Here is a tiny trained network, its code and every weight. The questions are about switching its units off for an input and a target symbol, where a switched-off unit gives its printed mean instead of its output.

import numpy as np


def w(rows, s, z=0):
    codes = np.array(rows[::2]) - 128.0
    scale = np.full(codes.shape[1], s)
    scale[-1] = z or s
    return codes * scale


def f(y):
    return y / 2 * (1 + np.tanh(0.7978845608 * (y + 0.044715 * y**3)))


def softmax(a):
    e = np.exp(a - a.max(-1, keepdims=True))
    return e / e.sum(-1, keepdims=True)


def log_softmax(a):
    a = a - a.max(-1, keepdims=True)
    return a - np.log(np.exp(a).sum(-1, keepdims=True))


def net(x, mask):
    ids = ['ΞΨβγεηθμ'.index(c) for c in x.split()]
    T = len(ids)
    res = E[ids] + P[:T]
    u = 0
    for l in range(2):
        r = res
        for j in range(3):
            rows = slice(2 * j, 2 * j + 2)
            q, k, v = (r @ M[l][rows].T for M in (Q, K, V))
            z = softmax(np.where(np.tri(T) > 0, q @ k.T / 2**0.5, -1e9)) @ v
            o = O[l][rows]
            res = res + np.where(mask[u + j], z, o[:, -1]) @ o[:, :-1]
        u += 3
        y = f(res @ A[l][:, :-1].T + A[l][:, -1])
        res = res + np.where(mask[u : u + 4], y, B[l][:, -1]) @ B[l][:, :-1]
        u += 4
    return log_softmax(res[-1] @ U[:, :-1].T + U[:, -1])


Q, K, V, O, A, B = {}, {}, {}, {}, {}, {}
E = w([
[156,112,133,95,103,82,2],'Ξ',
[28,109,123,98,130,32,125],'Ψ',
[115,123,147,138,121,18,65],'β',
[180,53,163,188,47,90,95],'γ',
[95,56,84,112,107,211,148],'ε',
[232,94,101,54,167,152,162],'η',
[95,152,90,144,223,132,108],'θ',
[102,71,91,221,168,129,203],'μ',
],0.0092)
P = w([
[129,184,36,108,6,150,103],'0',
[124,110,37,84,67,114,96],'1',
[117,102,62,73,87,115,115],'2',
[112,98,88,84,100,124,119],'3',
[114,98,109,104,114,129,121],'4',
[111,101,136,110,131,139,128],'5',
[114,104,159,131,142,145,131],'6',
[113,106,184,139,155,157,141],'7',
[121,111,208,153,172,164,149],'8',
[115,117,230,164,180,178,154],'9',
[120,116,253,180,196,184,161],'10',
],0.0064)
Q[0] = w([
[95,187,211,95,136,2,69],'L0H1',
[248,115,200,89,34,167,98],'L0H1',
[125,86,130,108,191,101,92],'L0H2',
[86,181,122,139,108,129,178],'L0H2',
[129,136,127,134,109,129,119],'L0H3',
[127,154,110,116,90,137,125],'L0H3',
],0.032)
K[0] = w([
[88,194,200,114,126,14,50],'L0H1',
[254,59,206,79,42,143,105],'L0H1',
[140,127,199,119,190,109,94],'L0H2',
[82,166,76,161,135,120,162],'L0H2',
[130,148,134,138,112,125,134],'L0H3',
[136,155,92,129,108,122,132],'L0H3',
],0.028)
V[0] = w([
[181,151,30,95,83,147,90],'L0H1',
[99,124,175,115,150,111,165],'L0H1',
[169,129,98,142,124,99,108],'L0H2',
[97,97,90,169,126,91,163],'L0H2',
[106,4,221,107,217,135,80],'L0H3',
[85,151,128,104,73,129,136],'L0H3',
],0.014)
O[0] = w([
[49,203,146,92,123,88,213,240],'L0H1',
[173,106,113,191,74,167,85,56],'L0H1',
[135,106,140,101,157,113,91,253],'L0H2',
[117,144,180,25,201,63,137,137],'L0H2',
[100,254,213,15,173,159,209,143],'L0H3',
[117,91,110,150,140,188,109,185],'L0H3',
],0.0064,0.0021)
A[0] = w([
[227,168,153,131,162,11,62,246],'L0N1',
[255,39,19,20,190,192,15,95],'L0N2',
[125,99,178,140,172,40,130,150],'L0N3',
[158,83,101,89,109,217,115,254],'L0N4',
],0.0094,0.0032)
B[0] = w([
[75,163,113,172,76,155,169,255],'L0N1',
[134,119,75,247,57,180,99,184],'L0N2',
[132,158,150,69,144,110,170,213],'L0N3',
[73,160,120,154,108,122,166,205],'L0N4',
],0.013,0.0035)
Q[1] = w([
[209,123,102,90,131,126,74],'L1H1',
[206,104,183,134,118,65,45],'L1H1',
[89,143,133,130,158,130,62],'L1H2',
[19,135,152,178,110,119,245],'L1H2',
[44,121,166,133,139,138,69],'L1H3',
[254,96,106,122,191,114,47],'L1H3',
],0.032)
K[1] = w([
[135,140,94,130,80,3,99],'L1H1',
[89,173,28,52,79,123,42],'L1H1',
[108,96,144,150,79,100,217],'L1H2',
[153,170,241,218,231,192,151],'L1H2',
[133,172,225,112,59,201,142],'L1H3',
[51,66,85,75,35,58,88],'L1H3',
],0.023)
V[1] = w([
[127,22,113,186,217,89,194],'L1H1',
[58,186,41,79,183,237,121],'L1H1',
[92,65,189,77,19,170,166],'L1H2',
[68,121,123,117,231,170,16],'L1H2',
[253,221,43,93,117,124,149],'L1H3',
[81,110,226,71,35,154,50],'L1H3',
],0.015)
O[1] = w([
[123,29,221,171,206,122,141,237],'L1H1',
[86,40,123,1,51,121,145,254],'L1H1',
[218,86,152,136,102,100,214,132],'L1H2',
[109,152,70,88,191,110,20,118],'L1H2',
[248,108,137,92,59,154,142,48],'L1H3',
[130,85,65,169,142,15,188,34],'L1H3',
],0.0095,0.0077)
A[1] = w([
[133,169,43,91,77,85,108,20],'L1N1',
[156,119,138,142,145,182,47,206],'L1N2',
[120,65,109,248,12,159,15,252],'L1N3',
[105,128,110,81,78,139,79,160],'L1N4',
],0.012,0.0024)
B[1] = w([
[23,109,241,168,38,151,10,165],'L1N1',
[47,142,141,114,95,139,206,220],'L1N2',
[173,101,51,162,161,228,85,218],'L1N3',
[171,254,67,186,140,85,177,253],'L1N4',
],0.0081,0.013)
U = w([
[92,52,57,229,56,166,139,209],'Ξ',
[72,170,240,50,132,34,219,221],'Ψ',
[172,69,124,129,151,50,42,164],'β',
[112,107,185,154,63,98,80,2],'γ',
[161,175,153,240,158,60,196,34],'ε',
[118,220,99,95,157,120,130,121],'η',
[231,136,185,66,75,161,129,125],'θ',
[101,103,252,132,177,181,108,71],'μ',
],0.0032,0.0053)

Each question gives the input, a string of symbols that net reads in full, and the target symbol t.
The units are the heads (2 rows each of Q, K, V and O) and the neurons (one row each of A and B). Each row of codes is followed by its name. A weight is (code - 128) times the scale printed after its matrix; where a second scale follows, it is the last column's (O, A, B and U).
mask holds one flag per unit, layer by layer, with each layer's heads first. A switched-off unit (its flag False) gives its mean, the last column of its rows in O or B, instead of its output. The means were averaged over made-up inputs and are rounded, as every weight is.
A unit's drop is (log p(t) with every unit on - log p(t) with that unit switched off) / (log p(t) with every unit on - log p(t) with every unit switched off).
unit that matters most: the unit with the biggest drop
top k neurons in layer l: the k neurons of layer l with the biggest drops, biggest first
which heads matter: for each layer, one digit per head in row order, 1 if its drop is at least 0.15 and else 0, layers parted by /
drop of u: that unit's drop, to one decimal
input Ξ η θ Ψ μ Ψ μ γ γ, target μ: unit that matters most	L0H3
input μ γ μ Ξ, target μ: which heads matter	101 / 101
input β Ψ Ξ Ξ β μ β ε, target μ: which heads matter	001 / 101
input ε η Ψ, target θ: which heads matter	010 / 011
input ε Ξ θ θ η, target η: which heads matter	100 / 011
input Ψ μ β β β γ, target ε: which heads matter	001 / 111
input η β θ η θ μ θ γ Ψ ε ε, target Ψ: which heads matter	001 / 101
input Ξ η β, target θ: which heads matter	100 / 011
input γ ε Ξ Ξ μ Ξ θ ε, target η: which heads matter	001 / 110
input θ Ξ β γ Ξ Ξ, target ε: which heads matter	101 / 111
input β Ξ θ γ, target η: which heads matter	100 / 011
input Ψ Ψ β γ, target ε: which heads matter	100 / 111
input μ Ψ μ β, target μ: which heads matter	001 / 101
input η ε μ μ η, target μ: which heads matter	100 / 101
input γ θ ε, target η: which heads matter	100 / 011
input η θ μ μ μ β β β β Ξ, target Ξ: unit that matters most	L0H1
input β θ β, target η: top 2 neurons in layer 1	[L1N4, L1N2]
input θ θ β η γ γ Ψ, target ε: top 3 neurons in layer 0	[L0N1, L0N3, L0N2]
input η θ ε θ β, target η: top 2 neurons in layer 0	[L0N1, L0N3]
input μ β η Ψ θ β β θ, target η: unit that matters most	L1H2
input β μ β ε θ η Ξ η Ψ γ β, target ε: top 2 neurons in layer 1	[L1N2, L1N1]
input η ε γ γ μ Ξ Ψ Ψ Ξ β, target Ξ: top 2 neurons in layer 1	[L1N3, L1N4]
input θ Ξ Ξ ε θ η μ, target μ: top 2 neurons in layer 0	[L0N4, L0N1]
input Ψ Ψ γ η β ε, target θ: top 2 neurons in layer 0	[L0N4, L0N2]
input Ψ ε μ γ Ξ Ψ γ ε η μ β, target μ: top 2 neurons in layer 0	[L0N1, L0N3]
input θ Ξ Ψ β, target Ξ: drop of L0H2	0.2
input μ β θ β η β μ Ψ, target μ: unit that matters most	L0H3
input η γ Ξ θ ε ε η, target θ: drop of L0H1	0.4
